(in the rows, 128 means zero)
Rows near named flat spaces through zero (a row that begins with a name and a colon came from that space)
nb_zz: [113 151 125  80 121 126 165 138 135 138 140 142 129 121 124  83 137 116
 154 145 116 140 122 119 122 110]
bd_bq: [151 126 126  92 115 153 117 115 107 138 170 135 129 106  93 100 140 151
 166 160 145 142 133 116 120 113]
dg_dp: [112 142 119  75 113 112 145 130 138 125 157 166  88 115 119  60 146 178
 145 165 132 165 147 138 134  73]
nb_zz: [ 50 122  77 165  82 142 112 117 118 158 145 111 106 106 106 123 148 133
 113  69 144 139 180 136 142 109]
dg_dp: [ 77 137 111 183  75 181 110  97  92 139 139 113 154 117 129 129 123 110
 135  97 138 124 147 120 118 155]
bd_bq: [118 105 110 155 109 138  71 118 119 147 167 132 127  99  97 139 138 164
 159  97 123 147 137 120 139 138]
bd_bq: [111 111 109 164 125 130 122 133 122 130 120 116 128 140 125 158 132 113
 111  97 139 119 128 136 142 138]
bd_bq: [156 158 162  67 153 120 151 145 153 153 133 126 177 104 126 109 118  86
 189 136  67 124  89  86  99 159]
gl_ld: [ 85 110  68 111  71 167 132 100  84 173 129 109 148 118  82 142 146  75
 161  96 127 106 143 112 151 136]
bd_bq: [155 120 127  88 134 134 136 131 120 142 133 134 158 127 108 135 130  98
 176 139 104 118  91 107 133 149]
dg_dp: [ 94 123  91 128  87 158 145 103  92 136 117 112 117 136 114 127 139 107
 106 128 165 112 163 139 138 107]
gl_ld: [ 68 125  62  62  22 162 144  53  67 138 112 168  88 128 109  70 146 148
 144 177 137 129 186 144 168  69]
nb_zz: [130 131 142 125 119 106 109 107 137 104 109 165 101 132 159 111 115 180
 118 155 105 140 139 143 138 114]
gr_hp: [203 129 168 105 147 142  93  99 120 123 132 103 123 104 118 136 113 167
 109 177 153 116 163 120  93 117]
gl_ld: [148 123 132 120 124 140 114 115 116 124 143 128 118 120 116 121 130 153
 127 151 150 133 142 130 122 114]
bd_bq: [117 106  98 156 124 155 128 139 105 150 145  96 151 131  93 164 143  83
 136  88 155 113 117 120 136 149]
bd_bq: [124 120 120 138 124 140  97 132 127 158 163 117 151  98  97 138 135 125
 169  93 112 136 122 105 124 152]
nb_zz: [104 135 127 166  99 163 120 119 103 115 155 145 143 131 134 109 128 137
 149 130 142 144 115 128 125 143]
dg_dp: [ 18 146  78  90  75  63 143 112 172 158  78 168  73 111 157  85 135 147
 118  81  43 145 181 143 172  84]
gl_ld: [144 142 151 128 166 107 156 149 154 122  96 100 130 140 151 145 117  99
  85 124 130 108 129 131 110 129]
gr_hp: [ 78 144 125 174 144 109 147 163 162 142 114 103 142 130 150 144 126  85
 106  60 108 125 123 126 122 150]
dg_dp: [135 144 147 136 126 151 121 125 122 127 155 125 146 113 127 109 124 135
 145 138 135 138 125 116 103 138]
nb_zz: [100 124 105 106 113 104 126 118 141 151 102 129 114 118 126 133 131 122
 126 103  93 121 149 127 147 119]
gr_hp: [125  89  81  84  95 113 121  93 105 137  82 151 106 147 113 155 134 124
 134 137 104 104 135 140 183 115]
gl_ld: [122 140 153 149 171  74 160 169 175  94  87 153 121 167 186 134 113 120
  98 120  95 131  87 146 138 138]
gr_hp: [ 92 149 130 136 132 109 152 143 154 136 108 120 131 128 151 122 123 103
 113  98 103 126 132 127 122 132]
gl_ld: [ 89 122 105 136 119 106 152 141 136 122  98 155 129 158 149 135 130 101
 134 106  96 126  96 138 163 140]
gr_hp: [ 54 158 117 135  86 119 142 117 141 132 112 159 128 123 163  88 122 127
 142 106  77 144 134 128 136 130]
bd_bq: [135 152 137 104 133 144 188 130 115 106 115 112 112 152 140  98 131 109
  81 178 186 117 148 145 107  89]
gl_ld: [ 82 131 106 127  84 133 118 112 118 133 141 168 125 120 130  96 133 147
 167 121  97 151 124 127 149 128]
gl_ld: [126 131 112  95 106 144 145 102 107 138 110 110 116 127 116 122 132 115
 108 149 150 109 165 131 126 102]
gr_hp: [148 105 135 192 141 144  70 122 122 137 141  89 142 111 113 184 121 137
 111  87 145 117 141 122 116 160]
nb_zz: [101 119 111 137  93 131 111 102 116 140  97 148 157 133 141 151 115 101
 164 101  66 113 104 115 154 172]
nb_zz: [ 40 134  72 132  77 139 136 123 123 170 147 116 114 102 101 104 153 113
 135  72 129 140 172 127 141 105]
dg_dp: [152  84 102 146 135 135 125 132  99 112 122 126 118 164 107 172 140 120
 111 134 173 112 109 148 161 127]
gr_hp: [158 109 122 115 139 132 128 132 115 124 136 127 125 138 107 141 136 128
 132 146 151 123 117 131 137 122]
gr_hp: [ 89 128 110 138  85 135 112 104 115 129 127 158 126 125 137 112 127 145
 151 121 102 140 131 130 147 133]
nb_zz: [163 137 150 106 160 126 150 149 136 117 143 120 126 131 123 114 131 129
 122 158 155 132 119 128 109 114]
dg_dp: [149 129 141 121 154 112 136 136 144 133  98 106 138 133 137 156 118 100
 109 119 113 105 124 122 121 141]
dg_dp: [120 149 148 129 132 118 121 130 150 136 129 130 140 109 144 115 117 132
 140 116  93 136 128 114 111 142]
[ 99 119 101 153  87 165 119 110  90 124 155 138 124 131 112 114 140 141
 138 131 162 140 137 136 139 121] | dg_dp
[132 125 119 112 110 146 123 108 109 135 135 121 122 118 111 121 133 134
 129 143 145 124 150 127 125 114] | gl_ld
[153 103 144 213 130 156  77 113 101  98 130 122 145 146 141 178 111 146
 111 121 155 120 112 137 127 169] | nb_zz
[109 142 138 127  97 121 115 102 127 101 123 182 109 131 163  86 117 182
 139 160 101 153 131 140 137 116] | nb_zz
[143 139 162 150 111 143 110 105 111  80 130 184 140 147 170 102 105 170
 154 179 111 147  91 133 127 150] | nb_zz
[118  84  63 101 109 124 162 117  94 125  89 121  80 173 100 158 154 106
  78 141 184  99 153 165 181  78] | dg_dp
[147 122 119  99 111 160 123 114  97 133 168 129 123 114  90 104 143 147
 152 163 167 138 140 124 122 106] | bd_bq
[ 89 155 135 134 124 113 144 137 154 137 114 131 139 120 155 112 120 109
 131 100  87 132 126 120 119 141] | gl_ld
[ 81 132 110 121 101 103 116 127 144 129 145 176  98 116 134  85 138 176
 153 120  95 166 134 137 152 105] | dg_dp
[ 56 174 146 189 133 116 143 157 172 139 125 109 148 112 172 113 116 101
 110  58  93 141 134 119  98 154] | gr_hp
[ 83 167 151 169 116 130 120 126 151 132 132 123 141 104 163 103 112 135
 122  95 100 143 146 119  98 145] | gr_hp
[148 131 153 163 165 132 104 156 149 147 157  93 165 103 116 156 123 110
 143  85 120 128 110 103  98 168] | gl_ld
[156 131 145 131 159 125 134 147 137 114 151 111 103 127 120 117 136 156
  92 150 181 139 148 141 108  96] | nb_zz
[140 135 138 128 167 122 165 173 144 123 145 112 136 141 123 126 138 100
 121 125 155 131 102 129 116 125] | gr_hp
[175 141 161  82 162 114 135 151 147 112 171 153 115 117 119  81 135 174
 154 181 139 161 111 125 110 101] | dg_dp
[136 133 133 150 114 176 125 115  94 125 153 108 150 125 115 126 128 117
 132 140 168 123 131 121 106 139] | dg_dp
[139 147 155 132 128 131 107 108 137 130 122 114 129 105 142 122 112 148
 113 135 119 125 159 120 100 129] | gr_hp
[ 88 141 115 142 115 143 128 134 134 172 136  96 169 100 114 140 129  74
 157  66  95 118 128  98 115 164] | gl_ld
[106 137 128  96 102  86 115  99 150 116  93 179  86 123 163  94 117 185
 123 150  74 144 154 143 150  99] | nb_zz
[252  89 147  96 201 144 159 154  99 100 126  84 132 174  90 184 137  94
  90 197 226  87  95 139 120 117] | dg_dp
[121  93 112 205  88 170  42  93  87 128 168 137 141 110 106 160 127 173
 159 100 138 141 130 125 142 164] | gr_hp
[171 131 158  95 176  87 133 155 165 122 122 136 123 127 136 129 123 140
 131 144 104 132 106 124 122 125] | dg_dp
[171 139 146  54 169  93 167 146 156 129 109 119 106 130 126 113 131 123
 106 168 131 119 137 130 117  90] | dg_dp
[151 112 112 101 123 143 141 111 102 129 112 107 114 140 108 143 135 115
 101 155 169 104 151 137 134 105] | gl_ld

Rows near named flat spaces through zero (a row that begins with a name and a colon came from that space)
pz_jn: [146 139 131 147 118 128 137 141 124 127 146 117 113 129 127 134 132 148
 125 132 130 132 113 124 134 133]
fc_nc: [140 133  96 136 119 132 120 153 133 146 129 137 122 158 133 128 128 122
 139 156  98 125 139 153 153 133]
th_bn: [101 152 119 103 133 126 125 113 125 118 135 141  91 130 149 171 161 101
 181 177 116 129 144 133 144  99]
bt_zs: [123 128 142  96 141 143 140 122 128 150 135 147 143 114 134  90 105 117
 116 115 146 142 152 106 117 125]
ff_pn: [150 166 173 163 118 122 139 101 148 106 162 107 163  91 106 110 118 134
 128 148 171 133 122 131 156  88]
ff_pn: [131 150  89  96 135 162  72 137 137  77 166 133 137 191 115 137 137  62
 117 153 100 177 157 128 159  68]
th_bn: [104 130 135 124 125 112 119 123 133 111 116 136  88 125 145 168 148 117
 160 157 123 127 128 138 128 115]
pz_jn: [ 88 156 152  89 166  90 126  61 108 116 145 109 146  68 138 151 164 123
 162 127 156 149 156 121 137  74]
bt_zs: [154 146 146 175 109 125  91 140 127 104 163 102 141 148  82 132  94 157
 100 140 119 133 102 130 154 172]
pz_jn: [110 130 179 150 132  61  75 120 130 123 134 112 130 100 113 133  93 161
 111 132 135 165 141 149 147 150]
th_bn: [126 164 135 130 145 112  70 100  95  94 187  86 159 135  79 153 120 148
 112 129 114 157 126 115 162 150]
bt_zs: [128 117 157 152 114 109 131 134 146  98 115 121  98 114 137 145 138 135
 122 122 150 137 107 132 112 107]
fc_nc: [104 116 146 120 141  97 117 113 113 128 116 120 117 105 131 147 131 149
 128 109 132 133 126 123 113 148]
fc_nc: [ 75 109 103  59 164 126  92 113  86 134 119 142 106 146 135 162 137 115
 136 108  92 140 149 102 104 170]
pz_jn: [141 124  78 139 117 141 169 142 131 156  99 137 118 141 153 139 166 123
 167 147 106  82 121 155 133 118]
sd_lz: [151 112 108 176 115  94 175 127 166 159  69 122 168  95 155 101 159 130
 153 130 143  89 134 199 144  63]
th_bn: [173 107 134 181 102 158 121 148 149  76 128 103 158 157  86 109 110 133
  67  87 142 120  76 120 111 133]
sd_lz: [151 113  83 145 136  87 145 145 126 169 105 108 153 117 153 108 161 152
 125 100 116 136 146 176 145  89]
sd_lz: [134 151 142 150 111 129 150 139 104 130 155 117  68 123 130 173 142 171
 153 154 123 110  90 107 128 176]
pz_jn: [125 117 158 140 127 118 107 116 142  98 121 119 150 119 108 117 108 125
 100 108 148 139 121 126 119 122]
bt_zs: [ 90  90 131  82 147  93 152 143 112 163  92 150  58  99 191 145 155 143
 139  95 133 153 146 116  81 126]
ff_pn: [118  82 133 138 129 113  95 136 131 107  91 121 137 141 113 128 110 135
  86  80 122 131 112 131  98 158]
pz_jn: [130 119  70 104 152 143 163 112  79 150 123 106 142 129 133 147 179 148
 140  83 106  94 110 110 109 147]
ff_pn: [131 172 179 164 122  67  95 114 145  79 173  93 110  92 128 159 145 142
 136 163 158 189 135 152 172  55]
bt_zs: [107 132 144 117 141 120 116  91 130 108 122 123 155 109 118 133 131 112
 135 125 142 125 135 128 128 108]
pz_jn: [140 131 141 180 126  67 124 120 111 126 130  79 132  95 117 155 148 193
 124 109 131 126 100 152 141 144]
th_bn: [129 141 150 124 141 104 132 115 119 150 147 118 146  95 128 108 116 151
 122 119 145 148 145 124 138 127]
sd_lz: [122 164 148 141 129 109 102 108 109 113 167 106 124 119 104 161 125 151
 144 159 122 133 121 125 157 153]
bt_zs: [170 146  92 163 105 130 127 188 116 171 159 125 100 168 128 125 115 167
 125 160  85 132 124 147 166 177]
fc_nc: [103 129 150 121 137 129 117  85 125  91 120 119 144 111 109 151 135 114
 138 124 143 110 115 116 116 126]
ff_pn: [119 102 125 139 128  95  90 143 134 114 106 120 120 140 128 139 126 134
 107 111 114 150 130 150 125 130]
th_bn: [174  88 159 211  95 131  98 151 150  60 115  84 164 150  66 112  90 162
  36  61 147 123  54 125 100 166]
ff_pn: [122 127  68 115 157  99 117 107 101 165 113 109 183 128 127 127 156 135
 145 115  91 113 156 167 156 124]
fc_nc: [180 133 127 148 115 133 163 172 143 161 152 127 131 124 146  71 116 148
  93 110 149 162 137 129 136  96]
pz_jn: [133 131 113  97 140 164 136 131 101 129 155 127 125 144 121 124 129 128
 110 102 123 137 122  85 111 148]
ff_pn: [121 136  98 109 146 123 135 111 104 150 130 120 146 122 132 135 151 132
 148 125 112 116 140 133 138 128]
pz_jn: [138 147 121 124 121 145 151 135 130 133 145 135 107 131 142 133 143 121
 148 152 130 127 129 122 136 108]
sd_lz: [126 119 128 130 122 147 131 119 151 116 105 141 152 134 122 113 121  97
 130 134 135 108 129 137 124 110]
sd_lz: [119 147 135 128 136 121  92 103 127 108 145 117 161 130 101 133 117 117
 130 144 123 134 139 136 154 125]
bt_zs: [112 106 201 145 116  79 139 134 159  96 105 129  67  76 164 142 136 142
 118 110 185 168 117 125  92  80]
bt_zs: [ 94 112 126  92 150 109 127 112 111 139 108 134 114 110 148 143 144 127
 139 109 126 133 142 121 107 131]
ff_pn: [110 120 125 121 147  96 120 105 102 128 120 105 134 106 127 151 150 152
 131 100 124 128 124 128 120 139]
sd_lz: [102 133 177 114 129 134  93 103 157  99 127 151 147 122 109 112  83  88
 123 152 150 141 149 122 130 119]
sd_lz: [138  96 125 135 111 145 180 154 153 148  84 154 103 123 162 109 136 121
 131 115 144 103 117 131  94 114]
th_bn: [139 139 127 154 105 157 136 123 150  82 125 126 121 146 117 153 146 101
 146 158 132  99  98 133 132 102]
fc_nc: [108 113 148 121 122 158 139 101 155 107  91 153 146 124 120 121 114  86
 141 137 147  88 121 123 105 122]
sd_lz: [127 113 114 113 124 177 137 125 137 108 112 145 139 153 119 121 125  92
 122 118 128 102 115 109 104 129]
ff_pn: [143 163 110 125 134 142 135 108 129 133 156 121 172 127 117 112 136 110
 145 153 128 125 147 138 165  91]
bt_zs: [103 122 127  89 146 108 151 123 126 164 111 150 107  98 173 122 146 120
 153 127 137 143 164 131 118  97]
th_bn: [131 107 117 133 117 141 135 145 140 123 104 139 114 145 136 129 131 117
 124 122 123 116 117 131 111 129]
fc_nc: [143 124 100  70 144 174 153 166  97 159 167 145  95 153 152 100 127 129
  95  88 123 171 142  69  99 138]
th_bn: [126  98  96  77 150 128 124 167 110 166 127 145 109 147 161  98 126 128
  91  79 112 180 162 111 104 126]
fc_nc: [169 140 130 130 120 175 159 134 161 119 148 135 175 131 122  64 114  93
  99 118 163 140 137 117 132  62]
fc_nc: [135 135 120 107 128 179 139 118 140 109 138 142 153 145 118 106 124  84
 123 129 139 121 131 107 122  99]
[156 125 166 170 103 131 163 133 166 102 120 122 128 102 132 109 129 129
 115 121 176 124 102 131 116  81] | th_bn
[ 96 105 136  86 160 118 102  91 140 120  99 139 187 110 125  93 114  86
 108  92 145 147 168 132 114  88] | fc_nc
[119  93 141  84 152 125 171 123 128 148 104 139 132  86 166  85 139 124
  99  55 172 156 146  99  75  83] | sd_lz
[169 141 112 146 111 155 130 173 122 160 163 132 127 163 114  97  92 151
 103 139 107 134 124 120 148 176] | bt_zs
[122 125 133 105 140 131 120 133 110 153 142 135 129 128 124 110 102 141
 110 112 123 143 141 106 120 166] | bt_zs
[136 138 153 147 133  83 135 133  90 130 163  87  88  93 132 158 147 202
 115  97 140 158 101 107 121 155] | fc_nc
[115 103 188 163 126  59 109 125 132 130 106 109 121  81 125 128 101 181
 101  97 154 145 117 140 112 160] | th_bn
[129 121 123 115 124 160 148 138 116 123 131 136 100 141 132 139 134 129
 125 116 127 116 106  96 101 151] | sd_lz
[137 107 107 111 133 132 155 156 111 153 123 130  98 131 155 121 144 147
 112  90 125 142 124 111 100 134] | sd_lz
[ 94 110 114  75 137 147 145 145  93 139 122 153  40 142 164 175 154 131
 149 119 108 128 118  82  81 171] | ff_pn
[116 127  98 123 126 124 111 145 114 144 122 137  98 156 135 158 134 131
 150 154  87 117 132 141 139 165] | fc_nc
[160 123  73 151 104 138 157 188 127 162 121 135  77 166 159 142 156 145
 145 148  90 114 115 151 138 138] | bt_zs
[116 158 180 120 134 105 101 115 130 111 171 124 114 103 123 130 106 133
 123 148 153 178 146 113 144 113] | pz_jn
[115 166 141 111 147  84 113 116 117 182 160 133 141  96 139 110 109 144
 154 168 123 161 185 150 178 125] | bt_zs
[122 141  93 116 150 106 126 105 104 151 131 110 160 117 130 136 156 136
 150 127 109 122 148 149 153 116] | ff_pn
[121 173 124 109 156 109  85 107  58 114 211  80 118 129  96 177 142 177
 122 121 103 168 121  89 153 177] | sd_lz
[170 167  93 137 123 144 131 157 102 129 195 102 111 157 123 139 151 152
 121 139 107 158 119 115 161 121] | fc_nc
[131 129 140 136 134 118 153 111 122 185 115 132 175  94 119  87  97 156
 133 123 136  93 139 137 134 171] | th_bn
[123  98  98 109 134  96 123 185 112 201 109 151  81 143 170 114 116 159
 118 115  91 157 160 144 122 172] | fc_nc
[121 121 117 105 144 136 102 118 128 118 129 130 162 141 116 110 118 103
 108 110 124 145 148 125 128 113] | sd_lz
[134 117 142 129 129 109  84 154 129  65 155 103  88 146 129 151 142 131
  77  90 137 205 116 110 113  88] | th_bn
[116 115 151 122 113 132  92 163 156 130 120 167  96 156 133 113  77 105
 113 157 119 154 150 133 128 149] | sd_lz
[ 80 116  76  85 154 105  66 124 102 144 106 141 122 167 132 167 137 107
 155 148  61 131 166 156 146 163] | fc_nc
[142 156 110 146 136  99 148 108 124 170 133 112 174  98 131 112 143 146
 159 150 125 111 150 168 173 105] | ff_pn
[123 122  70 123 118 183 136 126 125 142  96 154 144 180 113 143 131  93
 166 164  79  48 116 140 132 177] | th_bn
[118 127 135  94 146 124 116 137  99 134 157 125 101 127 135 131 123 146
 104  99 127 171 136  91 111 149] | sd_lz
[117 159 110  79 150 129 105 129 109 106 180 125  94 142 148 155 163 103
 137 141 119 194 159 108 145  70] | th_bn
[116 125  92 119 133 118  96 135 128 142 114 138 135 156 130 136 128 110
 143 152  89 127 154 160 152 133] | fc_nc

Rows near named flat spaces through zero
tj_hn: [173 129 132 135 165 182 114 128 132 155 150 127 148 136 147 149 129 156
 129 105 170 106 143  99 167 116]
tj_hn: [167 135 110 180 162  92  94 166 107 113 167 107 162 144 139 126 149 143
 136 112 179 167 204  87 121 136]
rq_md: [101  72 109 115 143 132 160 167  82 114 126 150  96 120 144  83 117  78
  94  86  99 151 153 165 154 122]
tj_hn: [ 88  99 135 105  90  85  65 111 170 139 152 129 162 138 125 167 120 104
 125 130 183 122 157 182 101 149]
bb_ds: [164 131 114 138 173 108 147 111 133  74 132 126 112 127 134 123 135 145
 177 109 149 102 154 136 110 184]
bb_ds: [129  92 125  90 153 167 168 113 132 120 102 172  93 118 128 110 106 102
 133 115 104  98  90 156 171 143]
rq_md: [131 121 142 122 120 116 123 128 135 124 117 138 130 133 126 112 132 111
 124 137 141 127 116 130 123 126]
gn_lj: [124 115 117 124 106  97 121 148 124  93 124 130 156 143 123 143 125 113
 154 103 102 131 158 148 100 166]
bb_ds: [138 112 132 120  93 108  92 164 123 120 128 126 185 152 131 145 129 104
 123 102 130 142 159 133 104 143]
bb_ds: [143 168 159 131  64 168 124 124 126 150 105 158 175 165 121 130 138 141
 108 116 125 128 136  95 142  92]
tj_hn: [ 87 131 149 132 100 114 130  95 152 111 132 123 121 140 128 141 140 144
 159 118 137  82 150 167 102 129]
rq_md: [211 128 126 114 105 170  66 170 130 158 131 164 243 174 128 173 115 117
 113  92 159 155 161  74 165 143]
gn_lj: [175 130 160 107 143 134 139 106 136 113 103 141 108 125 145  81 140 116
 109 130 187 101 100 131 115 135]
gn_lj: [145  98 116 105 146 122 123 147 129 117 121 130 135 121 128 134 113 103
 136 124 113 129 108 137 127 159]
gn_lj: [145 114 107  86 147 132 159  95 141  92 106 166 102 117 123 124 104 111
 147 114 120 107 112 168 132 193]
rq_md: [112 115 154 113 113 106 131 108 144 130 101 169 102 127 115  74 131  86
 101 167 160 137  91 138 138 110]
tj_hn: [108 141 127 121 106 128 152 128 112 128 110 122 109 117 123 115 126 124
 112 136  85 139 105 134 114 118]
tj_hn: [199 132 121 141 151 174 146 144 126  97 112 175 176 167 120 142 126 146
 188  87 105 103 151  81 175 159]
gn_lj: [100 135 135  84  75 158  99 108 145 197 122 145 144 120 118 153 103 109
  61 154 134 153  87 139 147  98]
bb_ds: [ 85 117 147 136 136 121 162 128 101 129 128  99  61 103 150  74 146 120
  92 130 129 120 118 156 110  82]
tj_hn: [104 164 139 202 151 105 162 120 100 106 151  97  77 127 140  79 172 173
 138 131 148 128 179 107 115  81]
rq_md: [ 75 151 153 147  93 126 146  94 144 130 122 132 107 137 115 123 143 150
 144 145 115 102 126 139 124  93]
bb_ds: [114 129  87 141 167 109 129 116 126 112 168  91 108 107 136 165 120 159
 157 113 127 126 168 153 110 168]
tj_hn: [161 129 114 135 147 155 127 150 109 150 126 160 141 133 123 112 120 117
 102 132 131 169 127  84 180 112]
bb_ds: [103 152 148 149  95 141 130 115 126 145 131 135 131 145 126 121 143 145
 115 127 138 126 150 119 137  84]
bb_ds: [121 142 109 134 119 120  87 137 140 166 149 109 160 122 112 175 116 139
 122 160 120 164 119 102 131 123]
gn_lj: [ 66  94 146 153  97 125 118 159 134 140 130 141 150 154 110 137 135 114
 157 132  82 119 135 126 157  78]
rq_md: [123 160 119 114 103 190 144  88 140 154 124 162 139 138 115 167 109 160
 131 114 105 113 129 125 169 125]
gn_lj: [132 110 106 140 155 107 126 159 116 117 135 119 128 121 123 127 124 117
 142 135 104 151 128 116 131 140]
rq_md: [165 115 144  86 126  93 104 112 160 116  99 147 133 121 121 107 121  86
 115 164 175 130  75 138 102 167]
gn_lj: [158 122 121 153 152  59 143 153 107  59 113 137 116 133 125  68 147 101
 148 130 138 155 152 118  96 165]
gn_lj: [115 157  94 119  96 102 123 115 119 123 132 134 136 123 114 145 113 127
 108 128 114 175 155 141 107 161]
bb_ds: [151 130  77 129 195  96 109 127 142 128 155  84 114  86 119 170 107 146
 156 169 122 152  97 114 114 182]
rq_md: [116 131 132 130 138 110 134 111 136 129 124 129  97 114 122 105 131 122
 120 159 143 134 105 130 125 121]
bb_ds: [164 153 107 103 151 173 143 110 136 156 112 133 120 104 115 153 102 145
 124 158  94 135  59  96 156 142]
rq_md: [142 118 130 128 144 145 150 147 114 108 122 108 125 127 142 130 132 137
 151 100  95  99 125 131 118 136]
tj_hn: [147 124 124  85 114 135 109 138 134 128 126  77 155 113 144 183 113 133
 132 106 103 102 103 156  73 171]
rq_md: [ 89 123 108 145 128 145 145 136 101 142 147 138 112 128 130 124 123 132
 110 107 106 150 167 135 161 100]
gn_lj: [104 122 103 149 153 144 129 142 122 150 152 111 124 118 121 160 119 149
 147 134  89 136 130 113 158 111]
tj_hn: [125 135 110 128 128 112  94 158  98 173 155  83 129 100 143 126 125 117
  50 146 151 197 131 115 110 102]
[167 160 137 113 140 158 184 124  90 108 100  95  85 104 157  90 139 146
 100 105 106 109  99 127  91 131] | bb_ds
[156 143 112 120 164 125 145 131 114 123 125  86  97  93 139 124 125 140
 119 143 114 135  91 119 100 148] | bb_ds
[122 112 154 165 121  86 100 170 118 124 135 116 147 147 131  94 157 108
 123 140 156 148 150 104 116  89] | rq_md
[194 145 117 145 168 152 144 157 104 104 128 100 145 131 144 138 136 160
 159  98 106 115 137  88 120 150] | tj_hn
[155 169 172 161 114 129 112 118 159 126 119  97 160 149 122 147 160 175
 179 155 138  82 104  80 100 106] | rq_md
[150 116 126 108 147 167 157 130 118 127 109 150 113 123 133 113 117 119
 123 114 109 116 103 126 157 131] | rq_md
[111 164 119 147  96 160 137 143  86 173 133 136 130 130 127 111 129 136
  60 127 111 188 149  93 158  69] | tj_hn
[122 175 135 167 148 122 146  96 129 135 138 103  86 113 127 108 150 172
 129 165 149 129 120  99 121  96] | bb_ds
[107 121  86 102 146 155 163 111 110 128 136 134  91 102 133 143  99 131
 115 101  91 133 136 167 146 156] | rq_md
[118 139 158 101  82 131 135  91 161 113  97 146 136 142 117 138 128 128
 151 131 120  81 101 155 104 143] | rq_md
[131 137 137 143 134 129 171 115 131  82 105 140 110 139 120 113 140 145
 184 118  91  87 125 128 123 142] | tj_hn
[112 127 136 129 112 135 131 128 123 134 128 132 127 134 131 123 131 126
 118 119 126 125 137 135 131 111] | bb_ds
[136 127 121 118 118 141 122 132 127 129 129 134 149 136 129 147 120 129
 129 108 121 127 141 132 131 141] | rq_md
[144 157  99 112 159 122 130  88 148 127 140  94 103  93 126 167 112 163
 145 152 130 120  99 137 100 176] | rq_md
[133 153  95 125 137 128 131 115 119 134 141 118 119 111 126 147 115 145
 115 131 122 156 137 126 124 150] | gn_lj
[ 83 117 122 147 105 121  92 117 156 149 156 160 162 155 106 167 122 132
 151 131 143 134 174 133 166 114] | bb_ds
[162 180 113 155 177 138 151  77 151 121 133 131  98 115 112 135 132 183
 169 166 144 116 108  86 146 144] | bb_ds
[ 96 115 130 135  93 121 114 143 118 137 135 153 149 149 124 121 129 107
 106 112 133 153 170 138 144 106] | rq_md
[114 145  81 128 160 142 141 109 121 161 145 132  92  94 114 142 102 142
 105 161 107 174 108 115 166 128] | gn_lj
[177 108 125 133 203 124 160 130 124  88 118 131  87 113 140  86 135 123
 156 129 146 105 107 118 136 155] | gn_lj
